Each row of numbers stands for one object and depends on some of the facts below. Use the named rows to name the rest.

There are 2 kinds of fact about the objects: pleflu, boskis.
flikla (pleflu b) (boskis tama druplu)
pliraplin (pleflu a) (boskis tama)
bobradral (pleflu b) (boskis sabulol)
rustam (pleflu a) (boskis gragrir)
kligos (pleflu b) (boskis stusku ravok)
tradum (pleflu a)
brulagro (pleflu b) (boskis stiplos)
gremo (pleflu a) (boskis vigam)
dibor (pleflu a) (boskis zubrom kopa)
vibi (pleflu b) (boskis viplin)
lini (pleflu a) (boskis kleflon brugik)
sele (pleflu b) (boskis dodral)
putun (pleflu a) (boskis nivi)
skopler (pleflu b)
dobun (pleflu a) (boskis graga refen stazarul vutenel fosto)
grolin (pleflu b)
skigir (pleflu b) (boskis sabulol)
plutis (pleflu b) (boskis sabulol)
rutu (pleflu a) (boskis sitrek)
nenikes (pleflu a) (boskis neklem)
brugik (pleflu a)
flegur (pleflu b) (boskis sogrerin)
vutenel (pleflu a) (boskis gaskos stazarul sabulol)
broklen (pleflu b) (boskis sabulol)
brugar (pleflu b) (boskis gaskos sabulol)
briklovor (pleflu a) (boskis sitrek)
skize (pleflu b)
tropek (pleflu a) (boskis zugre buka)
sitrek (pleflu b) (boskis ravok)
kene (pleflu b) (boskis ruskin stelo dridrel)
sagrun (pleflu a) (boskis ziska rekago)
mavel (pleflu a) (boskis stusku)
fimir (pleflu b) (boskis zetan sakas sabulol)
klafar (pleflu a) (boskis gaskos sabulol)
plogropli (pleflu b) (boskis zeskar ravok grili)
grosos (pleflu b) (boskis neklem)
stusku (pleflu a) (boskis tama plutis)
lanom (pleflu a) (boskis tama)
klivem (pleflu b) (boskis flubrek)
fesen (pleflu a) (boskis plutis)
keklutrar (pleflu a) (boskis laba sabulol)
mitrik (pleflu b)
brasok (pleflu b) (boskis kopa dodral sabulol)
tazu (pleflu a) (boskis sogrerin gragrir)
zugre (pleflu a)
viplin (pleflu a) (boskis tama sabulol)
laba (pleflu a) (boskis gragrir)
mafar (pleflu a) (boskis plutis sedir groma)
roplotek (pleflu b) (boskis flubrek dridrel)
sabulol (pleflu b)
zador (pleflu b)
ravok (pleflu a) (boskis gaskos trovo dridrel)
veta (pleflu b) (boskis nivi sabulol)
zopan (pleflu a) (boskis rifa)
dubru (pleflu b) (boskis sogrerin)
fosto (pleflu b) (boskis refen)
skodrik (pleflu a) (boskis dabin)
ganil (pleflu a) (boskis briklovor)
stestak (pleflu b)
ligar (pleflu a) (boskis drovis)
zeras (pleflu a) (boskis brunis dodral)
fivagim (pleflu a) (boskis grosos)
graplo (pleflu a) (boskis fugo zubra trovo)
gristar (pleflu b) (boskis mitrik)
brunis (pleflu a) (boskis kene)
gedral (pleflu a) (boskis skopler)
doru (pleflu a) (boskis rekago sabulol)
klakistu (pleflu b) (boskis brinak stiplos pinodil)
saflil (pleflu a) (boskis tama)
pivatru (pleflu b) (boskis nipa)
dodral (pleflu b) (boskis viplin plutis dridrel)
dridrel (pleflu a) (boskis broklen)
trovo (pleflu a)
skimo (pleflu b) (boskis ziska sogrerin stestak)
buka (pleflu a)
luze (pleflu a)
stazarul (pleflu a) (boskis flubrek ravok)
plonel (pleflu a)
dinur (pleflu a) (boskis plutis klotos)
soru (pleflu b) (boskis broklen tratra dubru)
flofustis (pleflu a) (boskis tradum rutu)
flubrek (pleflu b) (boskis tama kopa)
zalim (pleflu b) (boskis pivatru)
tama (pleflu a)
fibon (pleflu a)
tenun (pleflu b) (boskis trovo)
rebupi (pleflu a) (boskis sogrerin laba)
zetan (pleflu a) (boskis tratra)
brinak (pleflu b) (boskis sogrerin)
bibron (pleflu b) (boskis zeskar sabulol)
supatro (pleflu b) (boskis sabulol)
kleflon (pleflu b) (boskis ruskin fesen mitrik)
didra (pleflu a) (boskis tama)
grafis (pleflu b) (boskis dridrel)
rekago (pleflu b)
klotos (pleflu b)
nipa (pleflu a)
sogrerin (pleflu b)
sakas (pleflu b) (boskis grolin klotos brudukluk)
gasto (pleflu b) (boskis stiplos sabulol)
pagrin (pleflu a) (boskis pivatru)
kubus (pleflu b) (boskis sabulol)
sedir (pleflu a) (boskis broklen)
druplu (pleflu b) (boskis nivi)
kubranum (pleflu a) (boskis kedum)
klavik (pleflu b) (boskis flofustis)
brekle (pleflu a) (boskis mavel)
ditus (pleflu b) (boskis stulu)
vusim (pleflu a) (boskis gaskos sabulol)
flinik (pleflu a) (boskis luze refen)
sutak (pleflu a) (boskis druplu)
vabro (pleflu b) (boskis trovo sabulol)
kaba (pleflu a) (boskis sogrerin gaskos)
sunekas (pleflu a) (boskis sabulol)
guzos (pleflu a) (boskis ziplak)
graga (pleflu b) (boskis rifa skopler kopa)
stiplos (pleflu a)
zubra (pleflu b) (boskis sakas kubranum)
nivi (pleflu a)
miklom (pleflu a) (boskis zalim refen)
rifa (pleflu b) (boskis viplin)
ziplak (pleflu b)
drogar (pleflu a) (boskis luze stulu)
stulu (pleflu b) (boskis refen dodral)
stifel (pleflu a) (boskis vutenel)
refen (pleflu b)
bodral (pleflu a) (boskis fesen)
fogruvan (pleflu a) (boskis tradum klafar)
tratra (pleflu b) (boskis dubru dridrel)
gaskos (pleflu b) (boskis kopa)
dabin (pleflu b) (boskis nipa dridrel)
flugres (pleflu b) (boskis tama zador)
brikenok (pleflu a) (boskis tenun)
ruskin (pleflu a) (boskis dodral)
pinodil (pleflu a) (boskis sogrerin)
vubam (pleflu b) (boskis ruskin)
drovis (pleflu a) (boskis kligos)
festal (pleflu a) (boskis kedum)
vigam (pleflu a) (boskis sabulol)
brudukluk (pleflu b)
zeskar (pleflu a) (boskis viplin sabulol)
groma (pleflu a)
neklem (pleflu a) (boskis broklen trovo)
fugo (pleflu a)
plediflur (pleflu b) (boskis skodrik)
stelo (pleflu a) (boskis tama)
stiveni (pleflu a) (boskis sele)
stilem (pleflu a) (boskis sogrerin plonel)
mukim (pleflu a) (boskis dridrel)
fava (pleflu a) (boskis grosos)
klogi (pleflu a) (boskis flegur dubru sabulol)
ziska (pleflu a) (boskis brinak)
zoza (pleflu b) (boskis tama sabulol)
riril (pleflu b) (boskis sabulol)
zoten (pleflu a) (boskis sabulol)
gragrir (pleflu b) (boskis ruskin rekago stelo sabulol)
kopa (pleflu a)
ploril (pleflu a) (boskis buka vutenel kubranum)
kedum (pleflu b)
gimom (pleflu a) (boskis ploril zugre)
gretrik (pleflu b) (boskis skopler)
grili (pleflu b) (boskis brudukluk)
stegrim (pleflu b) (boskis viplin)
kitigrir (pleflu a) (boskis dridrel)
grusi (pleflu a) (boskis tenun)
migi (pleflu a) (boskis brugar)
zubrom (pleflu a) (boskis dubru pivatru)

Some rows with their names:
festal: [-27  12  55 -40 -14  28  43 -43 -21  26 -51  -5 -18 -19  -7  12  16  58
 -28 -38  -9 -15   5 -21  16  47   4]
rekago: [ 25 -14 -24  -3  22 -27 -19  11   3  11  34  -4  20  52 -31 -12 -23 -49
 -12  15 -17 -18  24 -23 -51 -67  -2]
doru: [-35   6  59 -30 -24  29  41 -24  -5  15 -15  17 -10 -22   1  -8   1  46
 -29 -32 -22   0  13   5  18  58  16]
vigam: [-31   6  59 -24 -38  23  33 -20  -1  24 -24  20 -13 -13   9 -13  -3  45
 -28 -31 -26  -2  12  -2  15  52   8]
pivatru: [ 35 -11 -21   0  38  -5 -26  11 -10  -8  38   5  34  56 -41   3 -21 -34
 -26   5   0 -12  28 -16 -46 -61  -6]
klivem: [ 16 -13 -17  -5  46 -13 -13   2 -14  -6  49 -14  27  48 -66   6  -6 -39
 -20   5   0  -6  22  -7 -35 -59  11]
flinik: [-24  18  57 -20 -30  38  34 -22 -14  14 -14  26  -1  -9   0   0   4  51
 -41 -45  -7  10  19   8  16  59   4]
stusku: [-37   6  56 -14 -43  24  38 -21  -2  28 -28  17 -15  -5  -5 -17 -11  55
 -28 -37 -31   6   3   6   8  46   3]
plutis: [ 12 -13 -20   0  32 -20 -20   7  -2   3  36 -12  25  50 -52  -3 -16 -37
 -19   4 -11 -10  22 -13 -45 -69   2]
mavel: [-38   9  52 -10 -46  26  45 -23  -1  31 -30  18 -14  -2 -14 -22 -15  60
 -27 -42 -38   9  -2  15   5  42   4]
gimom: [-26  14  52 -39 -13  25  46 -39 -22  29 -42  -1 -19 -20   1  19  18  57
 -26 -37  -5  -7   2 -12  16  50   0]
brasok: [ 15 -12 -17  -7  45 -14 -15   3 -11  -6  48 -12  28  46 -62   6  -7 -42
 -20   5  -1  -7  25  -9 -36 -59  10]
brudukluk: [ 24 -13 -22   2  15 -23 -26   9   1  15  22 -10  18  64 -44 -11 -23 -42
 -15   9 -17 -19  20 -29 -51 -72  -2]
ditus: [ 22  -5 -20  -3  44  -6 -15   3 -15  -9  49  -7  34  48 -61  11  -5 -36
 -27  -2   7  -2  30  -4 -41 -58   2]
ravok: [-33   7  59 -22 -40  26  30 -18  -3  31 -30  20 -12  -4   2 -14  -6  46
 -32 -33 -28  -3  12  -3  15  52   4]
miklom: [-22  15  58 -20 -26  43  33 -22 -13  11 -15  29   0 -10   4   0   2  54
 -38 -43  -9   6  17   7  16  60   4]
grafis: [ 16 -12 -18  -7  52  -9 -16   4 -14 -12  47 -11  31  45 -61   7 -11 -36
 -21   4  -4 -10  26  -6 -37 -59   7]
druplu: [ 25 -26  -9   7  28 -31 -42  10  -5  -5  51 -19  10  50 -45   1 -17 -28
  -6  21   2   5  -4 -29 -20 -69  25]
tradum: [-31  -1  70 -28 -50  19  13   5   5  52 -35  23 -24   8  13 -17  -9  35
 -48 -14 -32 -13   7  -3  28  55 -23]
brugik: [-63   8  65  -2 -43   2   2  -9  28  31 -43  14  -8 -35  37 -17  -6  57
 -45 -44 -26   1  33  -8  -2  19 -15]
stestak: [ 29 -15 -29 -11  21 -30 -11  11   9  12  38   2  19  46 -21 -17 -25 -59
  -8  23 -25 -27  26 -23 -56 -61   0]

Name these rows:
No name comes twice in this set of rows, the named rows included.
[-24 -12  -7   3  61 -32 -36   8  12 -13  39 -25  34  11 -49   8  -1 -30
 -37  -6   1  -6  47  -6 -46 -87  -3] => gristar
[-37   6  56 -17 -38  27  29 -19  -3  27 -29  22  -9  -8   9 -12  -8  48
 -26 -38 -30   0  12  -1  12  50   6] => sedir
[-29  10  59 -25 -25  34  37 -22 -10  13 -15  23  -6 -14   1  -5   3  49
 -33 -37 -16   3  16   4  19  60  10] => dibor
[ 18 -20 -10  -1  42 -23 -25   5 -11 -11  56 -19  18  43 -62   5 -11 -30
 -10  14   3   4   5 -13 -24 -65  25] => flikla
[ 21 -15 -23 -10  36 -21 -12   8  -2   2  42  -6  23  45 -42  -5 -17 -49
 -15  14 -14 -18  26 -15 -45 -60   6] => flegur
[-39   8  58 -18 -37  22  29 -18   4  23 -27  21 -10 -18  13 -12  -4  51
 -33 -38 -25   1  15  -1  10  46   2] => ruskin
[-33   6  54 -38 -22  25  52 -24  -1  15 -10  25 -12 -30  11 -12  -1  34
 -23 -23 -31  -9  18   6  15  64  18] => stilem
[-22  10  58 -20 -36  33  29 -17  -4  21 -24  30  -7  -6  17 -12  -8  49
 -33 -34 -22  -2  15  -2  12  55   1] => zubrom
[-32   6  59 -19 -53  26  18 -17   1  34 -43  22 -11   6  13 -22 -11  42
 -24 -35 -35 -12  17 -22  11  49   8] => trovo
[ 15 -16 -17   2  38 -19 -16   2 -10  -6  51 -16  22  48 -67   0 -14 -32
 -11   7  -4   3   9  -5 -34 -65  15] => flugres
[ 25 -13 -27  -6  22 -27 -17  10   5  11  36  -1  19  50 -27 -12 -23 -52
 -13  17 -20 -22  25 -23 -53 -65  -1] => sogrerin
[-49   9  61 -15 -35  18  23 -18   8  22 -29  15 -10 -23  11 -12  -4  54
 -37 -40 -26   2  21   2   9  39   1] => fesen
[-30   6  57 -26 -37  23  36 -20   2  22 -23  21 -14 -17  14 -15  -6  43
 -27 -29 -27  -4  13  -2  12  54   7] => laba
[-38   1  70 -35 -21  30  30 -12  -9  27 -18  15 -16 -12  -8  -3   4  42
 -43 -22 -22  -6  12  10  34  61  -1] => fogruvan

The same objects again, as new rows of numbers:
Some objects and their rows:
flegur: [ 16 -14  -8  25  21   2  20  10   2   4 -13 -11]
zetan: [ 15 -11 -13 -31   4 -11   1  38  15  -3   7   1]
putun: [ 14  -5  -2 -70  -2   2 -25  12  11 -10   9  -1]
gragrir: [ 11 -19  -3  25  21   5  21   3   0   5 -12 -11]
gimom: [ 21  10   6 -54   6   3  22  10  13  -1   5   1]
zugre: [ 35   9 -20 -43  -4  -3  38  28  19   3   9   7]
plutis: [  6 -25   2  25  19   7  22  -3  -3   5 -12 -10]
ziska: [ 26  -2 -25 -23   9 -15   2  52  22  -4   7   1]
kligos: [  1 -26  11  14  11   3  11 -13  -4   7 -12 -16]
kitigrir: [  6 -11   1 -33  11  -5  -8  25  11  -6   5  -2]
dabin: [  4 -20   4  34  18   8  16   3  -6   2 -14 -12]
brasok: [  1 -21  13  18  24   9   8 -10  -2   2 -15 -14]
fosto: [  4 -25   3  30  14   7   9   2   3   1 -16 -16]
gasto: [  9 -12   6  17  25   5  12  -4   0   3 -15 -14]
klavik: [ 21 -13  11  38  18  -3  33  -6  13   2 -17   2]
brekle: [ -8 -20  16 -53  -2  -7 -20   4   5  -2   7 -10]
grusi: [ -7 -24  12 -56   4 -22 -12  10   2   5   7 -10]
brunis: [ 13 -15 -10 -23   7  -7   3  37  14  -4   8   2]
flugres: [ -2 -23  17   1  15  11  -1 -19  -5   2 -13 -19]
guzos: [-37  21  -3 -56   3  35 -11  14  22  10  17 -38]
nivi: [ 25 -11 -28 -50  -9  -6  -7  36  16  -5  12   3]

Which object is each row?
No name comes twice in this set of rows, the named rows included.
[ 17 -19   2  30  13  -2  29  -2   8   5 -14  -3] => sitrek
[  6 -12   0 -31   8  -6 -13  29  15  -7   3  -3] => dibor
[  8 -28  -8  39  11   5  13  13   5   3 -14 -14] => refen
[ -2 -22   4 -44  -8 -15 -13  14  10   1   9 -10] => drovis
[ 10 -27  -8  12   3   4   7  -1   0   5  -8 -14] => zador
[ 22   0  -7 -48   0  -6  21  21  13   2   8   1] => kubranum
[ 20 -15 -25 -29  12 -15   8  45  13  -3   8  10] => neklem
[ 24 -27 -28  26  39   0  34  22  -4   4 -10   8] => grosos
[ 32  -2 -34 -20   3 -18  10  60  24  -2   9   2] => stiplos
[ 19 -11 -13 -27   3 -12   2  38  20  -4   6   2] => klafar

